What each symbol does to the units:
at | ρ φ δ
Z371 | Z739 Z273 Z197
Z658 | Z739 Z740 Z658
Z473 | Z371 Z929 Z445
Z273 | Z850 Z658 Z373
Z739 | Z373 Z307 Z850
Z332 | Z648 Z585 Z740
Z307 | Z505 Z648 Z739
Z888 | Z874 Z585 Z307
Z373 | Z307 Z505 Z335
Z929 | Z273 Z307 Z850
Z834 | Z658 Z874 Z929
Z452 | Z901 Z850 Z585
Z505 | Z834 Z888 Z373
Z582 | Z608 Z445 Z888
Z950 | Z582 Z901 Z648
Z874 | Z585 Z608 Z950
Z850 | Z335 Z850 Z452
Z648 | Z888 Z608 Z197
Z585 | Z950 Z452 Z332
Z901 | Z445 Z335 Z452
Z197 | Z585 Z371 Z608
Z740 | Z307 Z332 Z658
Z445 | Z197 Z473 Z473
Z335 | Z473 Z452 Z901
Z608 | Z332 Z648 Z874

Some units and rows for them; each showing differs a little:
Z950 -> -0.006 -0.052 0.055 -0.175 0.062 -0.237 -0.079 -0.102 0.138 -0.064 -0.020 -0.042 -0.008
Z929 -> -0.010 0.017 -0.047 0.037 0.281 0.168 0.136 -0.003 -0.089 0.041 -0.009 -0.016 -0.042
Z307 -> -0.027 0.065 -0.024 0.156 -0.231 0.010 0.079 -0.168 0.030 -0.038 -0.125 -0.045 -0.044
Z332 -> -0.033 0.032 0.062 0.045 -0.108 -0.159 0.091 0.222 -0.130 0.041 0.045 0.078 0.005
Z307 -> -0.005 0.010 -0.020 0.166 -0.199 0.008 0.110 -0.187 0.039 -0.047 -0.144 -0.037 -0.004
Z273 -> -0.030 0.077 -0.022 0.133 0.180 0.181 0.020 0.028 0.017 0.005 0.205 -0.070 -0.033
Z739 -> -0.018 0.063 -0.076 0.212 -0.157 0.171 -0.049 -0.064 0.115 -0.062 -0.116 -0.047 0.046
Z739 -> 0.044 0.092 0.006 0.196 -0.195 0.125 -0.016 -0.047 0.160 -0.040 -0.170 -0.085 0.017
Z740 -> -0.055 -0.026 0.043 0.210 -0.139 -0.075 0.026 0.334 0.022 0.016 -0.006 0.008 0.001
Z197 -> 0.023 0.210 -0.129 -0.138 -0.129 -0.128 -0.091 0.081 -0.059 0.057 -0.012 -0.073 -0.004
Z585 -> 0.001 0.021 0.107 -0.107 -0.088 -0.137 0.012 0.123 -0.131 0.109 -0.020 -0.085 -0.031
Z888 -> -0.020 -0.012 -0.018 0.019 -0.006 -0.204 0.104 -0.259 -0.014 0.006 0.001 -0.155 -0.004
Z608 -> 0.003 0.093 0.009 -0.048 0.063 -0.286 0.035 -0.012 0.077 -0.050 -0.013 0.157 0.024
Z197 -> 0.048 0.182 -0.113 -0.112 -0.088 -0.136 -0.154 0.130 -0.079 0.025 -0.088 -0.137 -0.020
Z582 -> 0.012 -0.079 -0.031 -0.107 0.034 -0.120 0.080 -0.091 0.188 -0.107 0.141 -0.148 -0.037
Z335 -> 0.046 -0.047 0.074 -0.210 -0.093 0.245 -0.025 -0.022 0.021 0.008 0.014 0.178 0.018
Z658 -> 0.015 -0.041 -0.010 0.238 0.048 0.021 -0.061 0.244 0.032 -0.031 0.010 -0.011 0.006
Z740 -> 0.028 -0.038 0.027 0.177 -0.183 -0.091 0.059 0.250 -0.046 -0.017 0.024 0.033 0.032

From each start, follow one symbol. Which unit do you reach?
Answers are names.
new walk
-0.013 -0.043 0.031 0.042 -0.163 -0.229 0.116 0.204 -0.115 0.054 -0.009 0.044 -0.022
δ	Z740
new walk
-0.008 0.083 -0.047 -0.020 -0.087 -0.295 0.046 -0.075 0.103 -0.119 -0.041 0.109 -0.032
ρ	Z888
new walk
0.019 -0.012 0.014 0.137 0.246 -0.018 -0.071 -0.074 -0.118 0.068 -0.128 0.045 -0.017
δ	Z929
new walk
-0.005 0.045 -0.072 0.049 0.283 0.177 0.143 -0.020 -0.042 0.112 -0.053 0.011 0.023
φ	Z307
new walk
-0.030 0.018 0.003 0.067 -0.170 -0.206 0.106 0.170 -0.069 0.078 0.034 0.082 0.045
φ	Z585
new walk
0.029 0.162 -0.124 -0.015 -0.071 0.070 -0.115 0.130 -0.060 0.000 -0.011 -0.206 0.021
φ	Z273
new walk
0.021 -0.018 0.033 0.006 0.239 -0.213 -0.072 -0.091 -0.041 0.014 -0.066 0.041 0.005
φ	Z608
new walk
0.030 -0.060 0.008 0.146 -0.080 0.030 -0.061 -0.303 -0.075 0.069 0.029 -0.009 -0.012
φ	Z888
new walk
0.041 0.004 -0.027 0.173 -0.238 0.023 0.091 -0.194 0.035 -0.086 -0.168 0.005 0.005
δ	Z739
new walk
0.042 0.067 0.132 -0.123 -0.040 -0.160 -0.032 0.127 -0.183 0.095 -0.054 -0.084 -0.001
δ	Z332
new walk
-0.031 0.156 -0.092 -0.033 -0.031 0.086 -0.107 0.094 -0.028 0.058 -0.003 -0.174 0.018
ρ	Z739
new walk
0.007 -0.003 -0.055 0.065 0.240 0.195 0.102 -0.039 -0.056 0.029 -0.055 -0.051 -0.017
ρ	Z273
new walk
0.031 0.199 -0.134 -0.119 -0.081 -0.161 -0.103 0.120 -0.070 0.088 -0.051 -0.093 0.012
ρ	Z585
new walk
-0.003 -0.047 -0.002 0.212 0.045 0.038 -0.080 0.242 0.054 -0.015 0.005 -0.017 -0.004
δ	Z658
new walk
0.014 -0.114 0.111 -0.251 -0.080 0.163 -0.115 0.011 0.054 0.009 -0.048 0.111 -0.061
φ	Z335
new walk
-0.007 -0.159 -0.165 -0.260 -0.036 0.042 0.084 0.111 -0.025 0.030 -0.029 -0.154 0.029
ρ	Z197
new walk
0.015 -0.069 -0.090 -0.100 0.015 -0.174 0.052 -0.062 0.183 -0.099 0.119 -0.118 0.007
δ	Z888
new walk
-0.019 0.010 0.088 -0.126 -0.072 -0.158 0.017 0.081 -0.164 0.109 -0.009 -0.106 0.021
ρ	Z950
new walk
-0.002 -0.018 0.022 0.178 -0.124 -0.067 0.008 0.277 -0.023 -0.007 0.003 0.052 0.002
ρ	Z307
new walk
0.038 0.081 0.042 0.191 -0.191 0.189 0.036 -0.080 0.129 -0.066 -0.104 -0.047 -0.038
φ	Z307
new walk
0.010 0.006 0.017 -0.013 0.258 -0.254 -0.075 -0.108 0.003 -0.015 -0.077 0.040 0.002
φ	Z608
new walk
0.041 -0.055 0.005 0.179 -0.126 -0.060 0.067 0.262 -0.016 -0.022 0.028 0.037 -0.042
ρ	Z307
new walk
0.037 0.047 -0.100 0.054 0.281 0.131 0.153 -0.064 -0.052 0.033 0.002 -0.013 0.007
φ	Z307
new walk
0.009 -0.011 0.051 0.200 -0.143 -0.053 0.038 0.263 0.001 -0.014 0.013 0.048 0.019
ρ	Z307
new walk
-0.049 0.140 -0.151 -0.030 -0.094 0.095 -0.135 0.122 -0.009 0.030 0.002 -0.183 0.002
ρ	Z739
new walk
0.005 0.057 0.126 -0.135 -0.088 -0.192 -0.012 0.021 -0.199 0.121 -0.056 -0.141 0.024
ρ	Z950
new walk
-0.015 0.194 -0.145 -0.028 -0.078 0.091 -0.129 0.105 -0.050 0.017 -0.012 -0.142 0.029
φ	Z273
new walk
-0.005 -0.062 -0.018 0.184 0.311 -0.028 -0.059 -0.080 -0.105 0.125 -0.050 0.011 0.045
δ	Z929
new walk
0.028 0.118 0.083 -0.031 0.198 0.269 0.075 0.008 0.050 -0.046 0.013 0.099 -0.014
ρ	Z335
new walk
-0.044 -0.058 0.057 0.229 0.036 0.061 -0.086 0.230 0.099 -0.032 0.004 -0.024 -0.018
ρ	Z739
new walk
-0.017 -0.054 -0.023 0.223 0.062 -0.001 -0.101 0.248 0.021 -0.038 -0.077 0.005 -0.017
ρ	Z739
new walk
-0.027 0.081 0.016 -0.060 0.055 -0.314 0.043 -0.005 0.088 -0.035 -0.008 0.155 -0.048
ρ	Z332
new walk
0.040 0.062 -0.003 0.001 -0.078 -0.333 0.100 -0.054 0.106 -0.049 0.006 0.182 -0.054
φ	Z608
new walk
0.006 0.025 0.036 0.044 -0.128 -0.178 0.082 0.173 -0.122 0.027 0.029 0.086 0.033
φ	Z585
new walk
0.024 0.064 -0.006 -0.017 -0.042 -0.279 0.032 -0.050 0.052 -0.034 -0.078 0.155 -0.041
δ	Z197
new walk
0.029 0.045 -0.007 0.154 -0.134 0.146 -0.041 -0.243 -0.033 0.022 0.094 0.016 0.056
δ	Z335
new walk
0.013 0.060 -0.026 0.026 -0.053 -0.280 0.065 -0.037 0.147 -0.054 -0.057 0.166 -0.012
ρ	Z888
new walk
-0.029 -0.036 -0.009 0.132 -0.179 0.119 -0.018 -0.223 -0.016 0.023 0.122 0.082 0.013
ρ	Z307
new walk
0.044 -0.067 -0.055 -0.122 0.071 -0.145 0.040 -0.071 0.210 -0.079 0.142 -0.153 0.002
ρ	Z608
new walk
0.035 -0.097 -0.003 0.125 -0.070 0.057 -0.006 -0.290 -0.105 0.059 0.042 -0.029 0.020
φ	Z888
new walk
0.008 -0.109 -0.159 -0.261 -0.006 0.199 0.111 0.100 -0.084 0.032 -0.038 -0.116 0.057
φ	Z929
new walk
0.029 0.165 -0.095 -0.133 -0.111 -0.124 -0.108 0.111 -0.037 0.023 -0.021 -0.118 -0.044
ρ	Z585
new walk
0.004 0.013 -0.007 0.173 -0.173 0.119 -0.035 -0.287 -0.004 0.031 0.115 0.057 -0.046
ρ	Z307
new walk
-0.023 0.099 -0.019 0.006 -0.078 -0.319 0.053 -0.043 0.099 -0.065 -0.011 0.136 0.050
ρ	Z888
new walk
0.031 0.052 0.024 -0.018 0.225 -0.249 -0.059 -0.072 -0.025 -0.045 -0.079 -0.011 0.031
δ	Z950
new walk
-0.024 0.183 -0.160 -0.036 -0.086 0.125 -0.142 0.086 -0.054 0.088 -0.062 -0.152 0.015
δ	Z197
new walk
-0.006 -0.014 -0.001 0.190 -0.142 0.049 0.087 -0.179 0.007 -0.038 -0.124 -0.039 -0.021
δ	Z739
new walk
-0.031 -0.068 0.015 0.145 -0.151 -0.080 0.048 0.316 -0.014 -0.038 0.051 0.009 0.002
ρ	Z307
